Below is a small trained network, with its code and all its weights. Each question gives an input and a class and asks what happens when units are switched off, that is, made to give their printed mean instead of their output.

import numpy as np


def w(rows, s, z=0):
    codes = np.array(rows[::2]) - 128.0
    scale = np.full(codes.shape[1], s)
    scale[-1] = z or s
    return codes * scale


def norm(h):
    return h / np.sqrt((h * h).mean(-1, keepdims=True) + 1e-5)


def f(y):
    return y / 2 * (1 + np.tanh(0.7978845608 * (y + 0.044715 * y**3)))


def log_softmax(a):
    a = a - a.max(-1, keepdims=True)
    return a - np.log(np.exp(a).sum(-1, keepdims=True))


def net(x, mask):
    res = np.array(x, float).reshape(1, 4) / 4 @ E
    u = 0
    for l in range(2):
        y = f(norm(res) @ A[l][:, :-1].T + A[l][:, -1])
        res = res + np.where(mask[u : u + 10], y, B[l][:, -1]) @ B[l][:, :-1]
        u += 10
    return log_softmax(norm(res)[-1] @ U[:, :-1].T + U[:, -1])


A, B = {}, {}
E = w([
[87,90,133,106,135,254,124,165,92],'x0',
[182,21,185,115,162,90,147,207,104],'x1',
[136,144,101,198,122,59,153,66,91],'x2',
[65,141,226,91,247,93,186,110,15],'x3',
],0.0062)
A[0] = w([
[107,118,135,147,126,94,144,161,86,74],'0.n0',
[141,140,81,147,94,174,105,141,206,144],'0.n1',
[127,91,143,128,156,166,119,122,118,70],'0.n2',
[139,33,87,163,80,248,127,146,123,2],'0.n3',
[140,153,147,151,126,113,139,155,88,109],'0.n4',
[122,80,151,115,146,249,123,149,115,111],'0.n5',
[148,33,168,61,136,108,117,196,202,40],'0.n6',
[119,104,146,136,154,114,106,130,110,63],'0.n7',
[99,148,100,119,106,215,106,157,167,94],'0.n8',
[126,199,108,102,114,191,131,103,173,68],'0.n9',
],0.011,0.0055)
B[0] = w([
[147,151,146,97,142,134,144,79,122,144],'0.n0',
[139,103,120,111,55,129,179,65,157,255],'0.n1',
[91,107,156,111,71,130,135,141,150,141],'0.n2',
[107,50,80,118,252,167,91,126,229,214],'0.n3',
[96,124,134,85,152,123,177,127,187,141],'0.n4',
[100,111,34,153,98,160,154,165,92,227],'0.n5',
[203,187,189,155,151,122,119,177,160,194],'0.n6',
[155,148,107,101,116,98,133,89,79,131],'0.n7',
[193,133,201,86,127,144,99,67,133,213],'0.n8',
[134,199,172,114,92,140,83,115,159,194],'0.n9',
],0.017,0.0079)
A[1] = w([
[198,65,141,131,209,139,80,194,168,128],'1.n0',
[162,159,185,161,158,101,179,201,102,93],'1.n1',
[177,142,197,175,116,76,77,250,101,30],'1.n2',
[106,125,74,104,130,151,123,66,105,57],'1.n3',
[127,21,137,137,185,160,128,135,123,137],'1.n4',
[108,81,102,196,43,92,91,146,130,100],'1.n5',
[120,34,157,100,176,45,99,54,73,68],'1.n6',
[64,203,155,175,137,126,38,171,116,56],'1.n7',
[156,80,54,162,59,105,162,117,187,107],'1.n8',
[66,94,124,116,80,139,127,218,29,5],'1.n9',
],0.014,0.0028)
B[1] = w([
[97,8,67,62,133,117,105,156,154,236],'1.n0',
[160,109,134,161,66,76,166,182,111,207],'1.n1',
[232,185,89,66,63,27,195,153,103,189],'1.n2',
[197,130,183,111,135,82,123,190,137,177],'1.n3',
[95,129,135,134,206,132,73,150,153,193],'1.n4',
[201,97,79,191,214,110,118,20,134,157],'1.n5',
[60,53,153,182,56,168,122,95,140,198],'1.n6',
[80,152,107,124,178,74,171,142,192,146],'1.n7',
[77,174,111,162,173,136,90,209,17,255],'1.n8',
[159,154,199,73,211,180,196,52,69,192],'1.n9',
],0.016,0.0087)
U = w([
[130,213,39,253,178,89,60,97,1,77],'0',
[17,44,207,220,42,87,195,56,100,161],'1',
[178,228,160,90,7,204,44,36,193,156],'2',
[102,16,53,64,238,191,40,184,195,209],'3',
[233,92,98,78,71,8,208,219,97,179],'4',
[15,248,135,117,217,39,172,101,234,4],'5',
[116,157,212,45,246,197,249,77,20,72],'6',
],0.0094,0.002)

Each question gives the input, the list of numbers given to net, and the class t.
The units are the neurons (one row each of A and B). Each row of codes is followed by its name. A weight is (code - 128) times the scale printed after its matrix; where a second scale follows, it is the last column's (A, B and U).
mask holds one flag per neuron, layer by layer. A switched-off neuron (its flag False) gives its mean, the last column of its row in B, instead of its output. The means were averaged over made-up inputs and are rounded, as every weight is.
A unit's drop is (log p(t) with every unit on - log p(t) with that unit switched off) / (log p(t) with every unit on - log p(t) with every unit switched off).
unit that matters most: the unit with the biggest drop
k most important neurons: the k neurons with the biggest drops, biggest first
top k neurons in layer l: the k neurons of layer l with the biggest drops, biggest first
input [-7,-5,8,-8], class 0: unit that matters most : 1.n8
input [5,4,8,2], class 1: 3 most important neurons : 1.n6, 0.n5, 0.n0
input [-2,1,-1,-6], class 0: 3 most important neurons : 0.n1, 1.n8, 1.n0
input [1,3,-4,4], class 4: 2 most important neurons : 0.n6, 1.n2
input [-6,-2,3,0], class 0: top 3 neurons in layer 0 : 0.n8, 0.n3, 0.n6
input [5,3,-7,4], class 6: 2 most important neurons : 0.n5, 1.n9
input [-7,-7,7,6], class 1: top 3 neurons in layer 0 : 0.n9, 0.n5, 0.n6
input [1,-4,4,1], class 5: 2 most important neurons : 0.n1, 1.n7
input [8,4,4,3], class 6: top 2 neurons in layer 1 : 1.n9, 1.n0
input [4,-3,1,2], class 6: top 3 neurons in layer 0 : 0.n5, 0.n3, 0.n1
input [6,4,-4,4], class 6: top 2 neurons in layer 0 : 0.n5, 0.n2
input [-7,6,8,-3], class 1: 4 most important neurons : 0.n6, 0.n5, 1.n6, 0.n9
input [6,-8,-7,5], class 2: 2 most important neurons : 0.n8, 0.n9
input [7,-8,-2,-8], class 2: top neuron in layer 0 : 0.n9
input [-3,-7,1,-1], class 2: 2 most important neurons : 0.n9, 0.n5
input [4,3,8,2], class 1: 2 most important neurons : 0.n3, 0.n5
input [1,1,1,6], class 1: 2 most important neurons : 1.n6, 0.n5
input [4,6,-5,5], class 4: top 2 neurons in layer 1 : 1.n2, 1.n1
input [-2,-2,-3,4], class 1: 2 most important neurons : 0.n5, 0.n6
input [2,-5,-8,2], class 2: unit that matters most : 0.n8
input [1,-4,-5,-8], class 2: 4 most important neurons : 0.n1, 0.n9, 0.n8, 1.n0
input [4,-4,-2,-4], class 2: 3 most important neurons : 0.n9, 0.n8, 0.n1
input [-4,6,1,5], class 1: top 2 neurons in layer 1 : 1.n6, 1.n3
input [4,-2,6,1], class 5: top 2 neurons in layer 0 : 0.n8, 0.n5
input [0,8,7,-8], class 3: 2 most important neurons : 1.n0, 0.n3
input [-8,0,-1,4], class 1: top 2 neurons in layer 0 : 0.n6, 0.n3
input [5,1,-4,5], class 6: unit that matters most : 1.n9
